[[ -54.559 -149.631 -219.175 -220.145 -107.198  -93.943  156.079 -154.041
  -172.066 -100.711 -125.509  -16.304 -232.392  -38.052]
 [  -6.354 -141.748    2.914 -197.189 -136.088 -111.362   48.663 -153.909
   -89.111  -90.952  -65.887   -9.082 -206.291 -151.116]
 [-107.268 -135.754 -236.300   93.980  -20.216  -10.445  -65.782 -179.510
  -123.453  -43.661 -117.808  -65.361 -131.027 -105.141]
 [-218.815   24.278 -245.682 -124.058 -173.958 -155.241  -33.646  -45.820
    -9.869  -48.634 -117.716  -62.673  106.280    6.851]
 [ -56.738    5.084 -112.042 -297.230  -98.667 -100.134   86.421  -49.572
   -57.071 -190.314    8.106  -54.475 -190.384  -72.381]
 [ -13.912   -3.806  124.036  -96.949    7.269  -30.244 -248.186   17.009
   -44.530 -189.299   60.723 -165.149 -129.291 -157.447]
 [ -79.541 -175.687 -160.470   24.909  -74.443  -23.826   -3.845 -246.363
  -162.046   -1.354 -105.582    6.323 -113.804 -137.729]] -13.912

[[ 0.08  0.01  0.01  0.00  0.00 -0.03 -0.05  0.01]
 [-0.09 -0.05 -0.02 -0.01 -0.09  0.05 -0.13 -0.07]
 [-0.02 -0.02  0.01 -0.02 -0.03  0.04  0.01 -0.04]
 [ 0.00 -0.11  0.08 -0.10 -0.01 -0.02 -0.06  0.01]
 [-0.05  0.19 -0.21  0.18  0.02 -0.06  0.00  0.02]
 [-0.01  0.00 -0.02  0.01 -0.04  0.00 -0.05 -0.04]] -0.05

[[ 0.500  0.297 -0.420 -0.571  0.079  1.051 -0.657  0.912  0.080  0.056
   0.302  0.424 -0.798  0.324  0.405]
 [ 0.602  0.301 -0.060  0.352 -0.056  0.673 -0.666  1.092  0.289 -0.813
   0.046  0.665 -1.493 -0.232  0.464]
 [ 0.459  0.513 -0.628 -0.318  0.174  1.124 -0.647  0.980  0.041  0.228
   0.240  0.963 -1.242  0.103  0.265]
 [ 0.500  0.320  0.619 -0.099 -0.365  0.236  0.060  1.004  0.443 -1.362
  -0.393  1.249 -0.775 -0.149 -0.148]
 [ 0.837  0.388  0.501  1.249 -0.563  0.245  0.065  0.940  0.840  0.138
  -0.604  1.364 -1.517  0.302  0.433]
 [ 0.661  0.740 -1.649 -0.326  0.641  2.029 -2.064  1.026 -0.675  1.313
   1.314 -0.470 -1.199  0.157  1.219]] 0.837

[[-0.011 -0.058  0.159  0.030  0.053 -0.117 -0.043  0.136 -0.083  0.024]
 [-0.095  0.108  0.042 -0.111  0.009  0.058 -0.040  0.028  0.207  0.051]
 [ 0.002  0.132  0.010 -0.128  0.042  0.224  0.041  0.138  0.055  0.111]
 [-0.052 -0.132 -0.062  0.121 -0.144  0.058  0.076  0.133 -0.005 -0.050]
 [-0.036  0.141  0.186  0.132  0.059 -0.059  0.012 -0.089  0.011 -0.074]
 [ 0.009 -0.065 -0.076  0.150 -0.027 -0.048  0.093  0.171  0.065 -0.028]
 [-0.029 -0.006  0.025  0.008 -0.034 -0.086 -0.010 -0.104 -0.007  0.268]
 [-0.031  0.109 -0.059  0.127  0.097  0.070 -0.010  0.184  0.127  0.031]
 [-0.016  0.060  0.062  0.131  0.013  0.156  0.092 -0.114 -0.057 -0.082]
 [ 0.123 -0.113  0.013 -0.104  0.062 -0.018 -0.170  0.018 -0.069 -0.052]
 [ 0.034 -0.012 -0.072 -0.029  0.197  0.014  0.115 -0.133 -0.075  0.045]
 [ 0.080  0.001 -0.033 -0.123 -0.087 -0.107  0.185  0.044  0.094 -0.027]] 0.034

[[-0.630 -1.894 -0.831 -0.292 -0.267 -1.377 -0.133 -0.884 -0.317 -1.917
  -0.178]
 [-0.004 -0.213 -0.504 -0.674 -0.407 -0.230  0.351  0.072 -0.648 -0.443
   0.551]
 [-0.409  0.096 -0.810 -1.280 -0.086 -1.252 -0.836 -0.311 -0.991 -0.622
  -0.514]
 [-0.245 -0.070  2.164 -0.831 -0.048 -1.311 -1.833 -0.721 -0.596 -0.978
  -0.667]
 [-0.210  0.139 -1.272 -0.702 -0.201  0.082 -0.276 -0.030  0.006 -0.616
  -0.754]
 [-0.837 -0.282 -1.876  0.302 -0.555 -0.302 -0.325 -0.207 -0.906 -0.909
  -0.518]
 [ 0.233 -0.072 -0.737 -0.881 -0.584 -0.121  0.438 -0.302 -0.882 -0.608
  -2.840]] -0.837

[[ 155.86    5.98   20.03  -90.39   -4.99   47.88  190.17  -81.86   72.11]
 [  79.12  225.24   75.12 -111.19  -33.39  -69.51   77.14  -24.64  -74.37]
 [ -53.74  -80.50 -192.33  -85.12   32.09  231.14  -23.25  -67.49  -14.98]
 [ -19.40  129.48  125.14   14.15  -80.91  -40.16   41.24  -66.51 -107.22]
 [  77.62 -184.09   24.33 -197.47  187.12   80.24   14.03   81.11  -48.10]
 [  12.30 -169.02 -111.15   76.44  206.93  117.07  140.21  182.39
   112.53]] 77.62

[[ 0.10  0.06  0.04 -0.11  0.06  0.19 -0.05 -0.07 -0.01 -0.03 -0.06 -0.01
  -0.08 -0.26  0.15]
 [ 0.08  0.03  0.09 -0.11  0.03  0.14 -0.04 -0.07 -0.02  0.00 -0.11  0.01
  -0.03 -0.24  0.17]
 [ 0.08  0.01  0.08 -0.12  0.03  0.11 -0.04 -0.06 -0.02  0.02 -0.13 -0.01
  -0.04 -0.26  0.16]
 [ 0.07  0.05  0.04 -0.13  0.07  0.20 -0.06 -0.06  0.02 -0.03 -0.07 -0.01
  -0.09 -0.26  0.16]
 [ 0.07  0.02  0.02 -0.15  0.07  0.20 -0.07 -0.07  0.02 -0.04 -0.06 -0.02
  -0.10 -0.27  0.17]
 [ 0.10  0.04  0.09 -0.10  0.03  0.13 -0.02 -0.08 -0.03  0.01 -0.11  0.01
  -0.04 -0.24  0.19]
 [ 0.13  0.06  0.15 -0.14 -0.01  0.16  0.02 -0.01 -0.02  0.00 -0.16  0.03
  -0.07 -0.24  0.13]] 0.10
---
Q: array([667, 274, 202, 436, 762, 429, 230])
A: 762, 202

Q: array([3363, 7397, 8553, 1745])
A: 8553, 1745

Q: array([4939, 3142, 7577, 9322, 6990, 4299])
A: 9322, 3142

Q: array([4970, 8201, 2897, 5344, 6941])
A: 8201, 2897

Q:
array([[2856, 7732, 7375, 3078],
       [2598, 7901, 6899, 3270],
       [4967, 6532, 9377, 3993]])
A: 9377, 2598

Q:
array([[  45,  319, -218,  461,  196, -436,  830],
       [-151,  873, -562,  107, -988, -802,  813],
       [-186,  566, -820,  540, -477,  -18,  510]])
A: 873, -988
